How the items are linked:
* | @ ! & * ~ +
x211 | - - x54 x675 x978 x100
x570 | x444 x305 x379 x773 x104 -
x971 | - x687 x258 x108 x508 x585
x721 | - x524 x857 x412 x114 x703
x79 | x416 x710 x401 x902 x419 -
x16 | x766 x114 x703 x600 x101 x467
x270 | x269 x456 x902 x597 x648 -
x726 | - - x986 x524 x272 x196
x908 | - x978 x100 x834 x412 x828
x600 | x211 x100 x756 x444 x828 x961
x814 | x442 x775 x773 x419 x818 -
x111 | x767 x258 x442 x619 x585 x609
x834 | - x898 x761 x508 x415 x699
x675 | - - x199 x687 x898 x761
x775 | x508 x442 x185 x790 x609 x814
x823 | x16 x467 x655 x674 x597 -
x648 | x384 x567 x270 x655 x902 -
x765 | - x856 x108 x86 x480 x176
x425 | x480 x619 x790 x567 x710 x401
x415 | - x199 x834 x258 x761 x364
x185 | x971 x585 x609 x710 x775 x773
x508 | - x805 x971 x765 x258 x442
x856 | - - x405 x986 x206 x765
x379 | x364 x797 x104 x818 x570 -
x567 | x196 x384 x456 x589 x231 x648
x986 | - - x272 x940 x726 x86
x416 | x405 x108 x619 x486 x176 x710
x199 | - - x898 x767 x675 x415
x790 | x765 x176 x710 x456 x425 x419
x100 | - x211 x412 x761 x908 x600
x609 | x258 x111 x775 x425 x185 x818
x766 | - - x524 x211 x940 x114
x524 | - - x940 x54 x766 x721
x703 | x524 x721 x101 x756 x16 x589
x797 | x415 x364 x543 x609 x305 x379
x585 | x687 x971 x111 x416 x442 x185
x818 | x111 x609 x814 x401 x773 -
x364 | x199 x415 x699 x111 x444 x797
x467 | x114 x16 x589 x961 x4 x823
x206 | - - x856 x726 x405 x480
x419 | x176 x790 x79 x270 x401 -
x710 | x108 x416 x425 x231 x790 x79
x305 | x761 x444 x797 x185 x543 x570
x589 | x721 x703 x4 x550 x467 x655
x272 | - - x726 x766 x986 x974
x556 | x908 x828 x961 x543 x550 x984
x619 | x206 x480 x176 x384 x416 x425
x114 | - x766 x721 x100 x857 x16
x828 | x978 x908 x600 x699 x756 x556
x101 | x940 x857 x16 x828 x703 x4
x480 | - x206 x765 x196 x108 x619
x898 | - - x675 x805 x199 x834
x486 | x272 x974 x384 x16 x269 x231
x550 | x412 x756 x556 x797 x961 x454
x687 | - - x767 x405 x805 x971
x902 | x486 x231 x648 x823 x270 -
x86 | - x986 x974 x857 x196 x269
x940 | - - x766 x978 x524 x857
x176 | x856 x765 x416 x269 x619 x790
x857 | - x940 x114 x908 x721 x101
x756 | x54 x412 x828 x364 x600 x550
x412 | - x54 x908 x415 x100 x756
x405 | - - x206 x272 x856 x108
x269 | x986 x86 x486 x101 x384 x456
x984 | x828 x556 x674 x104 x454 -
x454 | x756 x550 x984 x379 x674 -
x805 | - - x687 x856 x767 x508
x543 | x834 x699 x305 x775 x797 x104
x961 | x100 x600 x550 x305 x556 x674
x655 | x703 x589 x597 x454 x823 -
x384 | x726 x196 x269 x703 x486 x567
x104 | x699 x543 x570 x814 x379 -
x231 | x974 x486 x567 x467 x456 x902
x761 | - x675 x415 x971 x834 x444
x442 | x805 x508 x585 x176 x111 x775
x456 | x86 x269 x231 x4 x567 x270
x974 | - x272 x196 x114 x86 x486
x674 | x600 x961 x454 x570 x984 -
x401 | x619 x425 x419 x648 x79 -
x196 | - x726 x86 x721 x974 x384
x597 | x101 x4 x823 x984 x655 -
x978 | - - x211 x898 x54 x908
x258 | - x767 x508 x480 x971 x111
x54 | - - x978 x199 x211 x412
x444 | x675 x761 x364 x585 x699 x305
x767 | - - x805 x206 x687 x258
x108 | - x405 x480 x974 x765 x416
x699 | x898 x834 x444 x442 x364 x543
x4 | x857 x101 x467 x556 x589 x597
x773 | x585 x185 x818 x79 x814 -

The rows follow the links: the fewer symbols apart two items are, the more alike their rows tend to be.

Each row is also shifted at random along 5 hidden directions that mean nothing.

Row, then item:
[ 189  -67  422  356 -224  114  149  261   86 -713   46  516 -161  -80  -78  402  250  270  420  508  202  -88 -423 -850 -420 -384 -170 -330 -553  170  940  153 -248  -28 -233  325  201  166  143  211 -297  238  205  141  190 -903]
item: x756
[-585 -723   19 -260  372 -546 -426 -247    7 -206  210 -292  -82 -145  -52  366  437   48 -250  205 -206 -407   13 -320 -233 -334 -136 -622   14 -156   70 -374  473 -402  382  -90 -172  338 -191  -82  559  323 -274   68   -4 -436]
item: x856
[-213   90  282   67  556  -51   74  254  161 -239 -152  -49  200  221  310  249   12 -277  -51  114   88  226   25  -55 -510   36 -248  840  172  177  297 -225   30 -415 -105  247   82  149 -206  346 -413  -48   10  138 -218  285]
item: x196
[ -71 -154 -518  -77 -174  107  256  129 -203 -215 -254  -31    2  382 -523   34 -180  249 -422  458 -107 -244 -262  -93 -270  529  472   38   72   98 -318  164    2  -29   33  120  -65  195 -244 -122  -39 -275  347  205 -327  522]
item: x556
[-143  169 -247  -23  311  -48  -64   -7  340  157 -122  101 -127  595  -59  353 -197 -102 -149  -46  -71  318  523  195 -275  331   67  339  173   48 -458 -187  109 -305  171  258   82  -89  216  -32  324 -294 -240  -25  -50  628]
item: x710
[ 414 -165 -177 -338   59  156  406 -140 -351   42 -128 -298  532  251  -52 -109 -483   -6 -555  380 -475 -456 -388  -31  -19  363  301  397  119  184 -566  -97  190  -73  -38   67  -52  526 -524 -188 -332 -226   26  -76 -249  268]
item: x978
[ 548   46 -330 -198 -660  160   63 -195 -571  408 -122 -113 -228 -625 -385 -492 -228  207 -160 -224  121  -51 -228  305  547  365  252 -197  195 -287 -435  278 -169  627   84 -530 -299 -374 -103 -179 -185  154  403   62  243 -407]
item: x984
[  65  484  105   98  355  444  142 -123  -28  116  -34 -350  223  -14  420  227   77  -23  -13 -334 -265  -98  172 -206 -541  165   52  368  366  325  124  100  514 -361 -110  -90  255  -69 -377  488  -35  -52   -9 -100  301 -174]
item: x765
[-450  222 -154   64 -355  291  113 -119 -195   12   11   -3 -212 -192 -181  131 -110  319    0    5  -74 -187 -124 -232 -142  285  243 -255   34  151  -45  358  188  134   -6  -70   66 -157  -52  117   50   -2  249 -123  366 -474]
item: x543
[-732  282 -251   94 -500  302   31  -83 -194  244  -10   41 -267 -356  -73 -303  -75  232  130 -337   90   43  -39  235  241  178  168 -196  164   34  -25  404   16  329  -42 -305   12 -434   58  191   76   11  244  -13  285 -137]
item: x104
[ 587 -227 -180 -197   62 -159 -281 -101 -347  467  -62 -567  -27 -421  -87 -400  210 -158 -211 -402   23  -83  -51  368  250   76  102 -104  326 -336 -201  -32  133  115  138 -532 -218 -226 -355  -72  221  198  131  163  -85  101]
item: x269
[-164   31   33  -70 -112  386  203  -30 -251  -52  -73 -284  419   10  -53 -281   13   81  -79   49 -157 -420 -247 -122   53   38  268  -23  -79   90   42  114   40   66 -213 -163   68  183 -472 -140 -178  -61  116   18  -51  -20]
item: x908
[-1297   288   243  -177    -8   237    59  -212    23   335  -124  -194   313    99    49  -207  -178  -147    -4  -147  -134    39   122    32   403    -2   -51   145  -315  -174  -294  -290  -336   257  -226  -139    -2   119   -12  -466  -168    44  -298  -154   187  -348]
item: x100
[ 152 -465 -257   -7 -178 -167 -279   10  -51  -98  345  -56 -143 -252    7 -281  288  241   57 -106 -122 -416 -171  172  154 -322  207 -942  131   35  197  275  509  -39  330 -163  -56 -101    4  -17  620   -1   -4    6 -141  303]
item: x442
[-900   55  359   -9  429   46  191  172   43 -241 -165  -66  397  197  226  263    6 -312  -52  219  -12  130 -165 -272 -344  -80 -187  733 -129  196  274 -293 -162 -257 -280  226   52  306 -222  132 -589   66  -51   76 -188  -92]
item: x524
[-174  260  -90  277 -310  504  230  154   42 -212   65   41  155  147    7  -56   32  275  177   45 -209 -374 -214 -409 -300   66  332 -308  -30  421  354  490  328  -97 -213   80  252   13 -271  237   69 -254  156  -80   70  -33]
item: x699
[   7  331   41   24  -92  158   21 -340  226  276  180  133  -65    9  161  217 -230   45  104 -200 -234   87  302  -31  214   30  -72 -102    4   83 -339  -11  140   53   94   35  110  -63  303 -163  210  -99 -318 -397  478 -299]
item: x585
[-468  -21 -306 -345   35    8  -89  -21 -469  558 -296 -683  281 -217 -194 -669  -47 -252 -407 -314   13   10  -64  634  449  403  248  419  385 -348 -596  -41  -86  291  -47 -532 -232 -117 -505 -123 -216   50  223  214 -295  470]
item: x101
[1014  -71    3 -147  357  -80  -79   40  180   61 -131 -192  211  535  -47  171   66 -144 -239   99 -224  -68  248   19 -106   60   36  118  -99  -10 -228 -364    9 -271   36  100   52  222  -76 -267  194  -82 -280  -20 -212  305]
item: x974
[ 221   73  351  -11  112  155 -112   17  295 -133 -136 -110  200  367 -103  153  330   43  180   86  -64 -130  191 -513 -121 -179 -131 -241 -456  -66  327 -325 -301  -54 -266   37  173  283  -83 -364  138  157 -273   76   67 -518]
item: x114
[-649 -493 -482  -54  208 -399 -291   84    6 -142  -84   57 -440  178 -414  365  273  128 -272  178   46   42  197   51 -533  219  128 -269  247  -94  -58  -33  276 -378  384   87 -155 -135   53  120  626    2   80  243 -192  475]
item: x419
[ 378 -111  -27 -221  392 -214 -101 -332  186  166  103 -146  103  197   47  320 -120 -137 -234   13 -288  -21  362  -28   25   61  -78  124   -7  -35 -581 -418  242 -276  200   67  -18  198   44 -234  249   10 -395 -236  171    3]
item: x108
[ 963 -187 -266   49  -20 -123 -212 -111  -75 -124   86  -58 -423  -70 -186  382  257  246 -191   63  -57 -132   17 -220 -511  106   92 -470  163   17  102  138  395 -313  258  -22  -16 -164  -76  213  474   71  105  105  160 -147]
item: x790
[-266   52  -54  184   44 -128 -351  140  381   20    3  201 -416  173  -96  106  389   78  332 -187  195  267  473   49 -120 -119  -80 -485   12 -188  183   -5  -55  -64   99   29   81 -372  392    3  581  -20 -165   98  -25  218]
item: x79
[-252 -485 -331 -114 -200 -527 -431  -75  206  -52  188  333 -553   54 -341  122  153  202  -10  149  133  -20  212  148  221 -213  -78 -863 -137 -291 -162  -91  -38   50  386   20 -184 -140  598 -359  776   79 -213  -13   33   78]
item: x773
[ 564   55   25   32  344 -240  229 -151  -36  -75   25  210 -198 -154  286  657 -306  -38 -200  250   18  316   27  -78 -447  185 -245  687  295  259 -214 -109  227 -245  187  233 -108   -4  108  408 -380   26   50 -108  203 -193]
item: x619
[ 493  255 -143  -47 -132   46 -132 -113   43  434 -167  -71 -325  -29 -158  -74  -50  -81   17 -344  233  326  384  310  158  317  -25  221  144 -301 -350  -74 -254  166   67 -179  -57 -343  163 -115  116   80    7   16  196   44]
item: x902
[ 964 -258  108  -66  270 -338    1  -74  -70  -80  228   67  -23 -333  344   93 -134 -158 -129   61   -6   15 -152  158   80 -219 -248  235  232  111    1  -51  260 -108  181  110 -119   80  138  210 -263   96  -31 -120    2   17]
item: x480
[-205  338 -199  150  179  137  176   22  407 -161    8  391 -104  767  -78  492 -296  137  -42  215 -230  167  456 -138 -497  323  139  139   22  321 -328   72  200 -346  115  484  216   70  312   74  350 -438 -224 -191  -10  567]
item: x185
[ 269  116   28  217   28  318  121   91  136 -174  230 -139  225   75  324 -143  224  118  203 -220 -257 -388 -150  -79 -206 -262  216 -372  167  408  503  332  589 -276  -87   88  241    5 -183  304  255 -231  -53  -71 -124  369]
item: x508
[-184  125   -4   10  -62 -100  107  188 -192  128 -266   80  -31 -223  -55 -206 -257 -197  -66 -126  345  451  -76  411  174  257 -119  781  202 -155 -160   10 -422  284 -111  -73  -90 -231   46  124 -567   53  315  157 -166  211]
item: x589

From each start, follow one symbol. Which item do you reach?
Answers are names.
[-456  102 -112   20  -76   -2  255    9 -132 -300 -262  444 -276  178 -322  620 -449  262 -251  577  151  234 -152 -330 -441  473  -32  502  -76   86 -293   -6 -281   -8   34  317  -73   92  121   96 -462  -30  331   54  168 -320]
!: x550
[ 603 -256  119   44    5 -170 -341 -252  -20  -54  156 -181 -412 -478   34  355  545  273  109  -78  -94 -306   37 -536 -383 -234  -55 -829   53  -35  445   37  395 -234  252 -208  -13 -154  -98  201  602  373   -1   13  466 -887]
!: x765
[ 132  -50 -183   41 -143  341  231  292  -98 -333 -166  -57  276  421 -273  -99   29  250 -117  376 -178 -387 -276 -295 -380  186  406 -174 -145  224  169  227   87 -131 -156  174  157  219 -432   18  -21 -249  230  199 -372  383]
&: x600
[ 282  -89 -220  -61  266 -249 -290  106  254   54 -163   -5 -249  444 -292  152  134  -82 -127  -12  113  195  401   76 -200  192    7  -43  -25 -248 -193 -295 -152 -191  149   65   -2  -96  148 -262  392  -17 -171  182 -162  367]
@: x974
[-738 -197  112    7  155 -363   95 -123   31 -265  249  408 -218 -195  168  570 -238   34  -47  343   90  119  -91 -118 -181 -115 -231  163  103  167  -47  -14  232 -189  216  286 -125   95  375  178 -153   72  -32 -178  167 -254]
@: x767
[-354 -396 -258 -246  606 -250  -99   47  -86  -22 -152 -470  251  367  -85  170  165 -185 -546  225 -211 -122   57    4 -474  176  203  320  303  -24 -268 -327  268 -444  205   58  -92  258 -498   23  194  -20  -72  257 -460  517]
+: x269
[ 571   32  292  -72  109  -19 -171 -232  194  293  232 -284  251  -89  317 -151  229 -181  174 -308 -120 -118  199  140  359 -392 -167 -192  -53  -84   34 -164  144    0  -39 -149   58   11   17 -125  282  115 -368 -214  183 -189]
~: x856
[ 151  594  170  521 -467  493  284  283  125 -379    2  559 -187  -30  140  128  -25  262  518  -21  278  199 -169 -313 -288  -51  -36   91 -101  342  624  550 -115  127 -269  260  322 -265  304  461 -283 -202  301  -10  207 -161]
&: x104
[-361  -53  143 -157  107 -272  169 -346 -196    7  275  194   42 -454  394  276 -488 -129 -158  105  -56   67 -178   33  160 -118 -292  335  141  142 -260  -77  246    3  139   47 -146  122  179  181 -429  101  -85 -335  276 -482]
*: x480
[-689 -378   20 -135   54 -221   87  280  -47  -85   96  -60  468   23  101 -568 -118 -277  -46  132   40  -70 -356  494  537 -305   -6  224  -51   11   -8 -118 -141   87 -102   88  -89  292 -132 -134 -364 -163  -44   68 -576  773]
*: x199
[-720   11   71 -169  -70   58   57 -236   52  -28 -186   83  -14  323 -392  432 -249  164 -180  360 -169  -79  158 -481   25  206  -16 -102 -429  -95 -411 -317 -362   89  -90   97  -62  280   96 -542   41  131 -194  -66  388 -721]
*: x444
[ 204 -140 -196   34 -118 -273  189   13  -90  -96  223  491 -235 -255  101  165 -441   -3  -54  128  114  197 -137  285   60   69  -20  191  275  167 -230  148  113   17  239  189 -138  -89  361  201 -208  -94  145 -126    4  296]
~: x185
[-457 -241  310  118  396 -240 -135  404  259 -195   85 -187  300   43  375 -256  493 -394  212  -91  183   45  -14  242  -21 -513 -208  198   48   -2  652 -212   -6 -208 -109   92  101  122 -104  214  -83   17  -99  189 -525  585]
*: x524
[ 574 -672   30 -248  173 -524  116 -244  -53 -412  337  260   69 -124  159  419 -230  -20 -321  596 -273 -324 -283 -178   22 -233 -133 -163 -106  178 -142 -173  387 -209  322  312 -228  496  135 -142  -81   26 -163 -171  -32 -210]
+: x258
[ -21 -394 -127 -497  256 -212   21 -337 -436  143 -132 -456  210 -127 -235  225 -191  -86 -629  329 -331 -341 -231 -273  -21  267   78  166  -24 -135 -546 -415   79  -58  169 -238 -238  418 -582 -310 -189  279  -24  -28  127 -585]
*: x978
[-1320    81   334  -113   -62    -8   156  -186  -154   210   220   -63   354  -526   422  -314  -234  -237   119  -206    23    29  -271   275   598  -306  -253   232    11    24    27   -13   -53   275  -118  -166  -106    69    47    26  -478    91   -98  -239   148  -262]
~: x675
[-881 -283 -266   78  286 -232 -455  358   91  -87 -156 -262 -235  204 -220  -60  669  -34   22 -111  197   78  244  111 -433   12   89 -239  227 -188  409  -66  111 -304  167  -85  -26 -253 -152  184  522   33   89  487 -425  552]
*: x4
